Below are the code and all the weights of a small trained network. Each question names an input and a class and asks about switching units off, where a switched-off unit gives its printed mean instead of its output.

import numpy as np


def w(rows, s, z=0):
    codes = np.array(rows[::2]) - 128.0
    scale = np.full(codes.shape[1], s)
    scale[-1] = z or s
    return codes * scale


def f(y):
    return np.maximum(y, 0)


def log_softmax(a):
    a = a - a.max(-1, keepdims=True)
    return a - np.log(np.exp(a).sum(-1, keepdims=True))


def net(x, mask):
    res = np.array(x, float).reshape(1, 8) / 4 @ E
    y = f(res @ A[0][:, :-1].T + A[0][:, -1])
    res = res + np.where(mask, y, B[0][:, -1]) @ B[0][:, :-1]
    return log_softmax(res[-1] @ U[:, :-1].T + U[:, -1])


A, B = {}, {}
E = w([
[127,128,127,126,127],'x0',
[127,126,127,125,129],'x1',
[150,188,4,162,132],'x2',
[235,109,140,130,241],'x3',
[129,127,128,125,129],'x4',
[127,127,129,129,129],'x5',
[126,129,132,128,128],'x6',
[133,220,142,22,139],'x7',
],0.011)
A[0] = w([
[81,92,149,151,65,255],'N1',
[134,205,139,25,139,175],'N2',
[142,169,38,151,126,173],'N3',
[145,177,7,158,132,185],'N4',
[118,86,209,102,125,210],'N5',
[120,76,120,215,120,231],'N6',
[200,109,137,128,228,170],'N7',
[86,173,117,115,80,161],'N8',
[136,209,130,1,135,182],'N9',
[93,119,148,114,86,183],'N10',
[138,159,65,142,127,153],'N11',
[214,100,132,124,219,179],'N12',
[167,152,107,116,176,126],'N13',
],0.011,0.008)
B[0] = w([
[77,76,109,75,113,240],'N1',
[138,226,185,100,150,235],'N2',
[120,178,82,195,87,209],'N3',
[132,165,68,202,95,233],'N4',
[119,79,168,64,160,225],'N5',
[118,53,77,128,94,225],'N6',
[199,90,167,187,182,227],'N7',
[93,172,134,115,95,197],'N8',
[121,244,176,111,140,251],'N9',
[103,115,115,77,120,195],'N10',
[120,176,104,182,113,183],'N11',
[186,86,155,179,172,232],'N12',
[159,156,129,163,159,174],'N13',
],0.011,0.014)
U = w([
[57,37,77,45,94,250],'0',
[160,2,178,161,171,177],'1',
[66,112,23,163,38,147],'2',
[200,80,53,221,128,71],'3',
[67,168,179,21,120,165],'4',
[195,138,216,87,212,76],'5',
[60,224,117,148,54,88],'6',
[194,207,121,191,187,3],'7',
],0.0065,0.0022)

Each question gives the input, the list of numbers given to net, and the class t.
The units are the neurons (one row each of A and B). Each row of codes is followed by its name. A weight is (code - 128) times the scale printed after its matrix; where a second scale follows, it is the last column's (A, B and U).
mask holds one flag per neuron, in row order. A switched-off neuron (its flag False) gives its mean, the last column of its row in B, instead of its output. The means were averaged over made-up inputs and are rounded, as every weight is.
A unit's drop is (log p(t) with every unit on - log p(t) with that unit switched off) / (log p(t) with every unit on - log p(t) with every unit switched off).
The circuit of an input: a set's keep is (log p(t) with only the set's units on - log p(t) with every unit switched off) / (log p(t) with every unit on - log p(t) with every unit switched off). Starting from the 12 units with the biggest drops (on a tie, the unit counted first), units are removed one at a time, each time the one whose removal leaves the highest keep (on an exact tie, the one counted first), for as long as the keep stays at least 0.8.
circuit, biggest first: the units of the circuit, biggest drop first
unit that matters most: the unit with the biggest drop
k most important neurons: the k neurons with the biggest drops, biggest first
drop of u: that unit's drop, to one decimal
input [-6,8,1,-1,1,-3,4,-5], class 2: unit that matters most : N5
input [0,8,8,0,2,2,1,5], class 6: circuit, biggest first : (N7 N3)
input [-7,2,2,8,-4,7,7,0], class 3: circuit, biggest first : (N9 N2)
input [4,7,-5,5,-8,2,-1,-1], class 1: circuit, biggest first : (N9 N2)
input [-6,-8,0,-8,-4,-3,1,2], class 4: 4 most important neurons : (N4 N1 N3 N10)
input [2,5,0,4,-5,-3,-7,-2], class 1: circuit, biggest first : (N4 N9)
input [-7,7,-3,-1,2,-8,-1,1], class 4: circuit, biggest first : (N7 N4)
input [-5,-5,-1,2,-3,-4,-6,2], class 5: 2 most important neurons : (N4 N3)
input [-6,7,-5,-4,3,5,-3,0], class 0: circuit, biggest first : (N9 N2 N1)
input [3,8,6,-3,-6,0,1,0], class 2: 2 most important neurons : (N9 N2)
input [0,8,3,0,8,3,7,8], class 6: 2 most important neurons : (N7 N12)
input [0,-2,-2,8,-7,1,4,0], class 1: 4 most important neurons : (N9 N2 N12 N7)
input [8,2,0,0,-2,-6,-4,0], class 0: 3 most important neurons : (N9 N2 N7)
input [-1,8,-2,0,-7,1,-7,5], class 4: 2 most important neurons : (N7 N12)
input [-8,5,0,-8,2,7,-1,6], class 4: unit that matters most : N4
input [5,-4,-7,5,1,-6,-7,0], class 1: drop of N2 : 0.3
input [0,-6,5,7,-8,3,-5,-5], class 3: drop of N11 : 0.0
input [2,-5,-3,8,-5,-7,-7,-1], class 1: drop of N9 : 0.1
